Here is a tiny trained network, its code and every weight. The questions are about switching its units off for an input and a target symbol, where a switched-off unit gives its printed mean instead of its output.

import numpy as np


def w(rows, s, z=0):
    codes = np.array(rows[::2]) - 128.0
    scale = np.full(codes.shape[1], s)
    scale[-1] = z or s
    return codes * scale


def f(y):
    return np.maximum(y, 0)


def softmax(a):
    e = np.exp(a - a.max(-1, keepdims=True))
    return e / e.sum(-1, keepdims=True)


def log_softmax(a):
    a = a - a.max(-1, keepdims=True)
    return a - np.log(np.exp(a).sum(-1, keepdims=True))


def net(x, mask):
    ids = ['ΘΣγζτω'.index(c) for c in x.split()]
    T = len(ids)
    res = E[ids] + P[:T]
    r = res
    for j in range(3):
        rows = slice(3 * j, 3 * j + 3)
        q, k, v = (r @ M[0][rows].T for M in (Q, K, V))
        z = softmax(np.where(np.tri(T) > 0, q @ k.T / 3**0.5, -1e9)) @ v
        o = O[0][rows]
        res = res + np.where(mask[j], z, o[:, -1]) @ o[:, :-1]
    y = f(res @ A[0][:, :-1].T + A[0][:, -1])
    res = res + np.where(mask[3:7], y, B[0][:, -1]) @ B[0][:, :-1]
    return log_softmax(res[-1] @ U[:, :-1].T + U[:, -1])


Q, K, V, O, A, B = {}, {}, {}, {}, {}, {}
E = w([
[152,114,150,201,231],'Θ',
[109,40,109,138,157],'Σ',
[207,89,2,111,200],'γ',
[192,220,88,182,190],'ζ',
[81,96,27,124,111],'τ',
[152,228,1,123,100],'ω',
],0.0091)
P = w([
[41,164,117,52,222],'0',
[76,110,53,254,161],'1',
[53,178,138,10,219],'2',
[152,103,115,204,87],'3',
[43,161,91,96,223],'4',
[239,86,176,148,14],'5',
],0.0076)
Q[0] = w([
[81,151,136,118,132],'head 0',
[94,161,104,64,166],'head 0',
[133,115,81,162,143],'head 0',
[118,138,138,119,92],'head 1',
[100,137,167,114,51],'head 1',
[145,116,116,106,142],'head 1',
[85,253,106,93,51],'head 2',
[42,15,63,78,34],'head 2',
[209,137,7,115,150],'head 2',
],0.051)
K[0] = w([
[160,94,110,124,114],'head 0',
[203,121,141,142,72],'head 0',
[87,133,170,142,96],'head 0',
[123,146,121,120,150],'head 1',
[109,150,116,100,185],'head 1',
[126,142,137,134,138],'head 1',
[127,250,80,130,28],'head 2',
[37,25,73,70,42],'head 2',
[180,144,2,70,176],'head 2',
],0.049)
V[0] = w([
[27,248,177,162,72],'head 0',
[155,201,87,92,166],'head 0',
[20,124,225,181,108],'head 0',
[94,62,160,77,156],'head 1',
[108,102,103,46,6],'head 1',
[30,111,50,162,65],'head 1',
[106,159,84,85,162],'head 2',
[242,84,122,129,121],'head 2',
[185,130,135,163,25],'head 2',
],0.012)
O[0] = w([
[91,16,248,181,146,84],'head 0',
[181,65,93,112,134,174],'head 0',
[42,117,230,173,75,93],'head 0',
[114,200,119,113,127,87],'head 1',
[159,90,187,79,160,12],'head 1',
[173,97,129,151,238,163],'head 1',
[108,67,210,124,85,197],'head 2',
[80,154,130,172,163,100],'head 2',
[141,120,135,173,245,20],'head 2',
],0.011)
A[0] = w([
[85,155,159,77,92,143],'neuron 0',
[48,186,173,20,173,2],'neuron 1',
[146,125,158,17,165,62],'neuron 2',
[93,161,201,5,179,224],'neuron 3',
],0.025,0.0038)
B[0] = w([
[144,123,133,149,167,245],'neuron 0',
[252,104,159,86,199,152],'neuron 1',
[123,193,179,171,126,244],'neuron 2',
[19,110,130,79,103,165],'neuron 3',
],0.025,0.012)
U = w([
[185,97,176,171,79,82],'Θ',
[166,100,120,90,52,254],'Σ',
[77,128,50,204,254,141],'γ',
[157,171,101,110,127,48],'ζ',
[152,128,120,107,162,76],'τ',
[101,134,124,117,144,97],'ω',
],0.0067,0.0077)

Each question gives the input, a string of symbols that net reads in full, and the target symbol t.
The units are the heads (3 rows each of Q, K, V and O) and the neurons (one row each of A and B). Each row of codes is followed by its name. A weight is (code - 128) times the scale printed after its matrix; where a second scale follows, it is the last column's (O, A, B and U).
mask holds one flag per unit, heads first, then neurons. A switched-off unit (its flag False) gives its mean, the last column of its rows in O or B, instead of its output. The means were averaged over made-up inputs and are rounded, as every weight is.
A unit's drop is (log p(t) with every unit on - log p(t) with that unit switched off) / (log p(t) with every unit on - log p(t) with every unit switched off).
The circuit of an input: a set's keep is (log p(t) with only the set's units on - log p(t) with every unit switched off) / (log p(t) with every unit on - log p(t) with every unit switched off). Starting from all 7 units, units are removed one at a time, each time the one whose removal leaves the highest keep (on an exact tie, the one counted first), for as long as the keep stays at least 0.8.
units of the circuit, in order: the units of the circuit, biggest drop first
most important unit: the unit with the biggest drop
top k neurons: the k neurons with the biggest drops, biggest first
heads that matter: for each layer, one digit per head in row order, 1 if its drop is at least 0.15 and else 0, layers parted by /
drop when u is switched off: that unit's drop, to one decimal
input τ ζ Θ Θ, target Σ: most important unit	neuron 2
input Θ Σ ζ, target τ: units of the circuit, in order	neuron 1; head 0
input Σ γ ω ω ζ τ, target γ: heads that matter	001
input γ ζ ω, target Σ: units of the circuit, in order	head 1; neuron 2; head 2
input τ Σ Θ, target τ: units of the circuit, in order	neuron 1; head 0
input Σ ω Θ Σ Θ, target τ: units of the circuit, in order	neuron 1; head 0; head 1
input γ τ Σ, target ω: top 2 neurons	neuron 3; neuron 2
input γ ω Θ, target Θ: units of the circuit, in order	neuron 2; head 1; head 0; head 2
input Σ γ ζ, target ζ: units of the circuit, in order	head 0; neuron 2
input γ Θ ω Σ τ, target τ: heads that matter	110
input γ γ Θ ζ τ, target Σ: units of the circuit, in order	neuron 2; head 2
input γ ζ Θ, target Σ: units of the circuit, in order	head 1; head 2; neuron 2
input ω Σ τ, target τ: units of the circuit, in order	neuron 1; head 0
input τ Θ γ ω, target γ: most important unit	head 2
input γ γ Σ τ γ, target ω: units of the circuit, in order	head 1; neuron 3; head 0; head 2
input ζ τ Σ τ ζ, target ω: heads that matter	010
input γ ζ γ, target Σ: heads that matter	011
input ζ ζ τ ζ γ, target Σ: heads that matter	000
input τ Θ ω, target γ: heads that matter	110
input Θ ζ ζ, target Σ: most important unit	head 1
input γ ω γ τ Θ, target ω: heads that matter	010
input τ τ Θ Σ Σ, target τ: top 2 neurons	neuron 1; neuron 0
input Θ γ ζ Σ γ, target τ: units of the circuit, in order	neuron 1; head 0; head 1
input ω Σ Σ τ, target γ: drop when neuron 0 is switched off	-0.1
input ζ ζ τ, target Σ: drop when head 1 is switched off	1.1
input ζ ζ Σ, target Σ: drop when head 1 is switched off	1.0
